Rows, each with its class
[  1 -13   3 -23  -9  -4  27 -18   7   1  -2  16   9  11  -1  -3  -6   5
   4   2   4   1  -6  -8  -1  -5  -8   4  -9   0 -10   1  -2   2   4  -1
  -3  -4 -10  -3  -2  -3  -5   1   5  -2   5  -8   1  -3   1   0  16   3
   3   9  -4 -16   2   3 -28   0  15   0  12   3  -1] : J445
[  4 -11   5  -6  -4  -1  28 -17   3  -1   0  17   0   4  -3 -11  11   1
   1   4   5   1  -9  -1  -3  -3  -6   6  -9  -1  -6   2  -2  -1   0  -4
  -9  -6  -8  -1  -2   3   7   3   2   1   1 -13   5  -4   4   0  24   1
  10   8   0 -12  -1   9  -1  -5  13   1  15  -2  -3] : J445
[  2   7   1   0  12  -3  19   2  -4   3  -9 -10  -1  -6  -9  -3   5  18
  -4   4   7   6  -1  -1   0  -1  -6  -6  11  -5  -3  -7  -5   2   1   2
   4  10  -5  -9  -1  -2  -5 -11 -12   3   5   6   4  15  -8   0  -1  -8
  -5  10  -1   7  15  -7  -5 -12  -9  -4  10   1  -4] : J78
[  0 -13  -1  -6 -20  -6   2  -3  -1  -1   7  14   3  -5   4  -3  -6  -1
  -1  -3  -7  -6  -4  -4   4   1   5   4 -18   4  -2  -1   3   6   3  -3
   6  -1  -5  -1  -4  -2   4  22  15   3  -1 -14  -8  -8  -1  -4  20   4
  -1   1  -5 -22 -13   7   1   9   7   2   2   0   1] : J445
[ -6  -7   2  11   0 -22  -9   6  -4   7 -10 -13   0  10  -4  -4   1  10
   0  -1 -12   5  -1   8  -1  11   5  -8  15  -3  -1  -9 -11   5   2   5
   9  11  -1  -2   1   7   0   7  10   3   3   0   5  17  -6  -5   0  -6
  -8  -6  -8 -13   6   7  -4   4 -11   1  -4  -1  -5] : J78
[ -9  24   2  -6   7 -12   8  -4  -8   5 -11 -14  -4  -4  -3  -4   0   6
  -5  -5  -6   7  -6   5 -17   2   7 -16  11  -2  -9 -11 -14  -1   1   3
   4   7  -7  -4  -5  -1  -1  -6   2   5  -1   5   3  13  14  -4  -2  -8
  -6   4   6 -14  10  -5 -11  -1 -11  -8  -4   6  -4] : J78
[  3   8   4   0   3  -7 -14  11  -1   6  -4 -18   1   4  -2  -8   4  10
  -1  -1  -8   2   1  11   0   3   6  -4   9   0  -3  -8 -15  -5   5   6
   6   6   5  -1   1   1  -2   4   9   4   7  14   3  11  -4  -1 -10  -3
  -8  -3  -3   0   8  -3  -3   1 -12  -5  -7   0   2] : J78
[ -7   8   2   2  -1 -14   8  -7  -1  10 -15 -18  -2  -6  -4  -6  -3   5
  -3  -4  -7   6  -9  -5  -7   4  -2  -7   8   2  -4  -6 -10   1  -4   3
   7   8  -1   0   3   4   4   1  14   6   8  -1   7   1  -1  -2  -5  -7
  -6  -4  -9 -28   9  -1   1   9 -11  -5  -3   3  -2] : J78
[ -1   8   5   6   2  -5  19  -7  -2   6 -14  -9  -5  -3  -6  -2   3  14
  -1   9   4  10  -2  -5   2   0  -9   0  19   2  -4  -4 -10  -6  -1   1
   3   8  -3  -3   7   0  -2   1   6   0   9   5  10   6   1 -13 -13 -12
   5   0   3   0   7  -3  -6  -7  -1  -7   5   2  -1] : J78
[ -4  -9   5  -4 -18 -10  13 -11   1  -1   1   9   1   1  -6  -2  -4   5
   2  -1   0   0  -4   4  -4   0  -4   0  -1   5  -9  -4   5   6   3  -1
   1   0  -5   2  -4  -5   3  10   9   4   0 -13   5  -2  -5  -6  24   0
   2   7   1 -19  -8   8   2   2   4  -4   6  -1  -2] : J445
[  5  -8   7  -1  -7  -1  29 -15  -3  -3  -1  18   3   1  -4  -1  -4  10
   4   4   7   1 -11  -4  -3  -8 -10   1   0  -2  -8  -3  -8   2   4  -4
  -8  -2 -10 -12  -2  -7  -1  -2   6  14   6  -8   2   7  -3  -3  17   0
   6   7   1  -9   3   6  -8  -5  13 -10  19   2  -1] : J445
[ -9 -14   4  -3 -10  -9  36 -21   6   3  -4  12   1  -1  -8  -2  -4   4
   3   1   6   0 -11 -11 -15  -1   1   8  -9  -4  -7   0  -2  -2  50   1
  -6   2 -13  -1 -10   0  -9   6   6  -7   3 -11   4  -5   3   3  24   3
  -1   1  -3 -29  -1   5  -3 -10  13   0  11   0   1] : J445
[ -6   4   0  -1  12  -4   6  -9  -2  -3  -9 -13   3  -2  -4  -1   0  11
  -5  -4   2   6  -6  -2 -10  -2   0  -2   6  -2  -1  -6  -6  -4   2   0
   0   5  -5 -10   0  -2   0  -8  -2   1   3  13  -3   6  -4  -4  -4  -7
  -1  13   0  -3  13  -7  -2  -2  -8  -9  -3   1  -4] : J78
[ 36 -13   6  -3 -14   1   5  -3   3   0  -2  25   2   0   8   3   3   2
   6  10   9  -2   1   5  26   1 -10  -1   1   2   7   1  -5   4   3  -3
   3  -5   6   4   4  -7  -4   4  10  -7   4  -5  -2  -6   2   6   0  -4
   9  -4  -2   2   6   4  -5  -6  10  -8  15   1  13] : J493
[  0 -22   4  -5 -20 -11  12  -1   1  -2  10  21   4   1   3   0  -6   2
   4  -6   1  -3  -5   1   4   2   2   6  -9   0  -7  -3  -1   8  -1  -6
  -2  -3 -10   1  -2  -4   2  17  10   1   6 -23  -1  -7  -3  -3  30   4
   4   0  -4 -27 -11  10   5  -1  15  -4   8  -1  -2] : J445
